Rows, each with roughly how far along a hidden order it lies (0 to 15):
(in the rows, 128 means zero)
[130 116 103 137 122 105 163 121 172 130 139   1 121 134  94 131 116 109
 107 120 114 123 149 135 163 137 139 137 124 125 124 124 180 121 127 133
 117 126 124 119  83 134 168 144 125 125 148 117  89 133 103 123 120 156
 125  91 147  88 164 125 133 110 121  84 125 110 109 114 144 122 106 133
 130 153 121  96 141 131 107  91 115 181 147 114 147 136 115 111 149 159
 145 163  63 135 133 113  95 101 132 164 110 131 141 122 133 115 125 177
 117 148 148 165 145 137 127 133 106 124 101 122 244 119 112 126 117 146
 126 127 121 144 116 117 141 133 104 129 115 138 135 117  85 156 135] -> 9
[131 123 125 107 128 135 150 145 133 134 112 214 110 128 133 129 135 165
 134 168 138 134 112 120  97 169 105 126  90 124  97 131 109 130 125 116
 137 133 124 140 122 102 105 155 136 128  95 110 139 135 158 129 150  93
 129 139  88 112 103 136 122 128 132 106 130 157 126 140 124 141 134 110
 137 105 123 165 119 128 157 138 136 119 115 109 126 129 131 112 118 117
 111  88 196 120 116 129 130 142 139 124 119 133 150 134 137 136 127 104
 122 138 130 102 133 134 132 130 147 114 153 114  39 111 129  79 129 115
 129 173 126 120 132 138 121 133 124 125 140 122 132 119 135 116 128] -> 5
[129 159 138 119 139 134 163 158 145 122 127 223 111 122 134 149 122 188
 147 176 130 136 122 137  91  98 121 123  47 133 108 113 139 132 125  97
 126 140 122 124 149 126 122 212 132 132 132 119 163 122 148 129 114  96
  85 126 125 109 113 139 113 161 111  83 125 130 132 125 136 147  44 111
 118 135 132 122 135 134 139 130 142 188  76 115 203 133 145 128 122 107
  90 149 125 133 124 143 132 150  58 136 127 152 170 153 122 125 129  94
 105  45 131  97 107 128 128 136 128 110  96 114 208  84 122  71 145 109
 137 131 134 105 137 134 130 117 121 132 134 124 131 102 238 128  94] -> 0
[139 133 107  99 126 159 150 132 135 140 109 238 111 134 121 114 141 125
 137 175 139 131 125 116 123 203  96 131 162 112  84 139  91 132 121 105
 155 125 128 163 119  76  83 119 136 132  52 108 152 147 156 132 165  76
 163 155  62 110 101 124 125 140 156 130 136 183 120 135  99 155 182 103
 147  92 126 176 113 115 197 145 142  95 156  62  94 133 113 133 104 114
 131  60 255 129 108  75 142 136 139 129 124 134 146 151 140 147 130  83
 146 131 119  36 109 141 134 141 158 123 138 108   5  35 124  67 135 105
 125 178 115 151 126 125 130 122 116 115 140 118 145  99 108 134 178] -> 7
[126 105 106 134 127 124 134 107 160 136 130  23 148 130 115 117 138  83
 136 121 122 120 134 136 142 172 122 136 159 106 143 137 113 128 126 132
 128 125 129 137  91 118 142 136 124 128 127 121 108 134 114 123 102 158
 146 114 121 103 156 115 137 106 134 143 131 140 109 127 136 119 127 126
 150 135 114 133 140 126 159 115 118 115 169  87 106 137 104 130 142 155
 152 109 131 127 138  77 126 103 175 134 111 111 109 119 135 127 125 166
 135 135 143 119 135 129 141 129 125 131 108 121  96 123 133 131 113 140
 113 127 125 157 108 114 132 143 137 125 120 137 131 118  56 148 144] -> 10
[147 130  59 109 120 172 176 108 179 143 123  99  91 150  86 112 118  65
 113 118 120 117 237 108 200 208 125 142 251 142  90 134 130 125 128 116
 146 109 128 154  85  89 101  72 123 131  93 106 126 155 112 133 148 114
 196 129  72 111 114 115 144 132 172  59 124 153 116 110  94 152 239 110
 151 114 130 139 114 110 121 118 132 140 194  70  58 149  97 129 111 127
 178 102 200 140 110  50  86  90 165 138 119 133 146 124 136 134 135 118
 154 189 112  60 134 160 118 148 128 156 118 129  56  51  86  74 128 117
 129 152  90 176 121 108 149 120 122 135 127 125 156  99  80 171 233] -> 14
[127 104 100 121 115 116 153 117 133 140 125  97 121 135 115 119 125  72
 134 135 125 127 121 125 177 183 125 139 175 112  95 140 108 129 124 129
 141 118 130 145 101  99 149 123 126 125 108 112 106 137 135 127 151 119
 158 117 104 102 144 123 134 108 147 118 131 167 115 133 124 129 161 116
 143 133 127 162 134 121 161 111 119 110 170  90  87 129 107 126 136 154
 154 109 180 133 125  90 124 113 183 140 102 123 117 115 139 134 127 136
 143 153 133 164 145 134 135 133 125 128 122  88  72  96 113 104 118 143
 127 145 121 160 121 124 131 132  99 123 120 137 143 115  45 142 157] -> 11
[120  86 127 126 121  86  92 120  94 138 115  96 133 129 163 113 129  90
 141 135 137 143  15 112 178 186 116 132 158 113 114 159  71 132 122 162
 138 119 130 135 107  99 151 104 129 117 102 116  77 121 145 124 158 119
 161 133 102 111 129 128 124  68 144 229 139 176 126 164 131  97 205 119
 147 116 123 180 134 128 137 127 116  59 153 124  41 109 104 119 140 168
 152  81 231 112 126 137 160 124 215 114 100 104  79  92 147 132 119 126
 141 213 131 168 173 121 144 121 129 113 173  95   1 151 153 133 106 154
 123 150 140 156 116 143  97 154 103 128 130 135 121 141   5  88 140] -> 13
[137 176 133 111 120 145 149 173 135 134 116 255 101 129 127 149 119 200
 129 204 134 138 142 117  80 118 103 119  76 144  97 120 108 133 125  92
 139 141 127 119 175 102  81 187 141 131  88 105 197 132 174 135 127  79
 123 152  84 114  57 145 104 175 118  64 135 149 138 133 119 162  89 105
 126 109 126 124 109 134 138 159 149 156  86 104 197 139 147 126 105  88
  91  92 199 122 116 135 135 148  66 139 146 154 185 163 132 133 131  62
 116  72 134  56 123 120 125 137 149 120 140 124  67  60 123  59 155  92
 128 166 132  84 135 144 121 110 108 118 145 116 129  92 248 112 124] -> 0
[120  66 109 116 126  94 118  90 121 142 116  39 132 129 137 112 158  82
 138 100 136 124  65 126 171 199 123 137 155 102 116 152  95 123 127 151
 134 118 126 150  90 121 157  71 123 120 117 123  69 130 128 124 168 145
 151 132 123 115 153 118 136  75 130 189 141 158 106 146 142 100 202 120
 159 118 112 153 135 123 170 109 108  98 172 105  45 117  98 100 147 170
 165  83 171 113 128 136 136 112 228 124  96  91  70  93 147 135 120 171
 137 220 132 188 168 132 143 128 125 124 153 108  25 187 141 144  97 158
 121 176 133 167 124 130 124 166 131 135 120 134 128 163   1 107 132] -> 15
[141 137 103 121 140 158 193 141 196 124 132 113 110 128  83 143 132 147
 135 162 123 120 175 142 105 124 118 131  87 132 113 111 174 128 130 102
 125 136 119 133  99 122 124 184 131 136 132 112 143 139 130 129 121 121
 109 135 101 108 122 134 126 158 121  64 117 118 113 111 139 153  60 114
 142 138 119  97 136 128 155 115 138 195 128  87 180 149 136 122 122 116
 104 137  94 140 121 117 105 126  99 145 139 147 187 138 122 125 132 148
 108  76 130  92 109 152 129 134 131 121  87 142 255  86 116  84 136 116
 127 132 120 106 124 116 142 125 152 133 128 124 143 102 216 160 147] -> 4
[129 191  88 145 142 102 146 166 186 127 139  17 100 150 120 143  70 151
  65 166 118 151 197 112 168 160 154 133 116 155 106 119 203 127 118 138
 109 126 121  99 129 124 119 137 122 121 161 103  96 134 106 125  82 128
 115  65 160  45 132 139 115 128 116  10 134 101 119 107 121 141  78 123
  81 139 142  93 128 138  12 107 132 255 112 136 160 134 120 123 125 122
 142 196  58 134 121 119  20  93  66 168 107 186 224 157 130 109 127  84
  85 124 142 105 115 140 107 157  83 109 107 109 192  45  67  85 111 118
 148  96  95 169 115 127 143 110  62 162 128 130 129  69 254 148 164] -> 5
[143 158  87 118 129 164 189 144 189 132 129 166  96 143  77 130 106 124
 118 170 119 126 246 124 144 165 123 134 158 138  87 117 154 128 125 102
 137 126 122 137 109 100  95 139 130 133 110 100 147 153 120 134 121 103
 146 117  99  90 110 129 131 149 141  33 120 140 108 105 108 172 123 113
 126 126 126 124 124 119 138 126 141 218 144  78 158 151 122 137 109 115
 135 142 147 144 112  70  75 107  91 156 135 155 205 149 126 128 136 115
 124 102 129  48 103 150 119 156 130 132  98 124 146   4  86  72 140 107
 132 131 102 127 120 114 140 105 111 132 131 123 152  80 220 175 198] -> 5
[134 131 103 132 133 128 184 135 184 124 136  44 106 133  97 140 118 154
 106 145 106 126 179 134 134 123 138 133  93 133 115 117 203 123 128 118
 122 134 119 123  86 141 150 166 126 130 161 113 116 135 109 126 113 136
 102  98 140  97 145 132 129 131 113  48 121 106 108 107 147 140  67 125
 126 148 122  83 138 132 115  95 127 202 123 116 187 144 127 108 138 135
 116 165  58 136 128 128  73 112  89 151 126 148 174 133 126 119 128 168
 105  94 141 132 124 147 123 136 110 117  90 127 255  85 103  97 125 131
 132 130 112 119 121 117 146 129 120 139 121 131 138  93 180 162 143] -> 6
